Each row has two labels, one from each of two sets.
[-44  21  -2   7  -5 -11 -10  -8 -23 -25  -3   4 -10 -21  -1  -2   6 -24
 -27 -10 -37  -6 -60   2   5   3  31  -1  -3 -26   5   7   7  -5 -20  24
 -18  -2 -18  47  11  -6 -17  -5   3   6  22   6  14  -1 -27  -1  -5  21
  13   2   6  -1  -8  -4   1 -11  10  -1  -3  10  16  -2  -7  16  -6 -11
  15  11  -2  15  -3]  gf & <57>
[-72 -20   5  18   1  -6 -15   6 -17 -71   2  -2 -34   2  -9 -18   0 -20
   8  -4 -11 -11 -48   0   6  -2  21   5   4 -16   5   8  10 -12 -14  34
 -14   4 -12  40   8  -5 -10  -4   7   8  12   5  30  -1 -28   4  -5   6
   8   3   5  -6   4 -10 -52  -8  16  -4 -15  -6  10 -23 -17  22   3  -6
  11  26  12 -22  -4]  gf & <57>
[-31  -8   1   9  -5   8 -22  31  -5 -48   7  -2  -2  13  15 -17  -2 -16
  27  -1  22  -9  -1  40  19  -3 -47   2  15 -40  -1  -2 -11  26  26   1
 -15   3  -6 -10 -21   8   4  15   9  -5 -34  -9  55  21  -7   3  -3 -28
  17   9  -8  -5   9  -7 -51   8  -6  -7  15  -4 -20 -13 -19  10   9  29
  -4  86  20 -39  13]  jb & <51>
[ 26   1   3   7   1   0   9 -17  -2 -11   6  -6  -8  -4   9   3   2  -4
  27  -4  -9  -1  -3   5   6   2   6  -3  12 -27  -3 -34   0 -10  -3  44
   6  -8  22  12   4   1  -2  -3  -1   4  -7  -4  20  -6   7  -2   1  14
 -10   2  -7   3 -10   0  22  -4   1 -11 -14  24  -5  -1   4  10  -6 -20
   2   0 -13   3 -16]  fr & <57>
[ 13   7   8 -11  -2   0  -8 -14 -51  20   4  -9  -1 -13  10  -7   4   6
  17  -8 -12  -2  28  30  12   5   9   1  -5 -78  -5 -27   5  -2  65  -1
  -5  -5  -9 -13  -2   7   9  10  -8  -7  -8  -2  11  -9  20  -3   0  -1
 -24  -6  -5 -10 -35   2  29  -9 -12  -6 -26  23  -9 -10  -7  -2   0   2
  -5 -26 -13  16 -12]  fr & <57>
[-17   1  11 -12  -2   6 -21  -6 -19 -75  14   1  43 -16 -16  -2   5 -19
 -69 -14  -9  -6 -34   3  -8  10  45   3  17  -2   0   2   9 -21 -59  12
  -6   5 -34  28 -17   0 -30 -20  18   0 -20  -2  -3 -21 -20   2 -14  -1
  23  10  17  -3 -10   7   6  -9   5   5  10  -7  12 -11 -17  14  -1   7
  -3   8  10  13  43]  gf & <59>
[-50 -23  -3   0   1  -6   3  23  -9  41 -15  -3 -51  22  -6 -17  -6  20
  35  16  32   2  35  -4   1 -11 -13   0 -22  12   3  40   5   7  63 -48
  -5   9  -3 -28  14   6  25  18 -12   1  34  10 -18  10   4   0   2  -6
 -18 -12  -8  -8  14 -12 -54   5   5   0 -20 -29  -1 -12 -12  -6  10  12
  -4 -29   7 -22 -27]  jb & <50>
[-16 -17  18 -13  -2   5 -25   2 -41 -60  19  -7  19   4   0 -15   2  -2
  -2  -7  11 -10  16  18   6   6  17   2  13 -58  -5 -18   5 -16  21  -4
  -6   4 -31 -10 -25   1  -1   0   6  -1 -39  -4  19 -15   8   1  -3 -10
  -4  11   0 -10 -14   0  -2  -9 -12  -5 -10  -4 -11 -20 -20   8   7  19
 -13   2   4 -10  18]  jb & <59>
[ -8  -6  13 -12   1   6 -16   5 -27 -27   9  -6  15   6   0  -4   0  -3
   6  -4   8  -4  20  16   5   3  -4   2   9 -48  -4  -6  -1  -3  28 -12
 -10   4 -24 -11 -17   1   1   0   0   1 -32  -7  19  -8   8   1  -6 -22
  -7   8  -2  -9  -9   3  -9  -2 -16   1   3  -6 -15 -12 -19  -2  10  18
 -11  11   5  -9  17]  jb & <59>
[-55   2   3   9  -6  -9  -9  -5 -20 -46  -5  11 -16  -9 -13  -7   3 -21
 -30  -5 -17  -9 -59 -11   0   1  35   1   2   2   5  15  10 -17 -40  28
 -15   0 -15  50  12  -6 -17 -12   6   9  25   5  14 -14 -32   2  -4  13
   8   4  15  -9  -2  -5 -22 -10  13  -2  -1  -4  23  -8 -12  16  -2 -12
  14  12  14   4   5]  gf & <57>
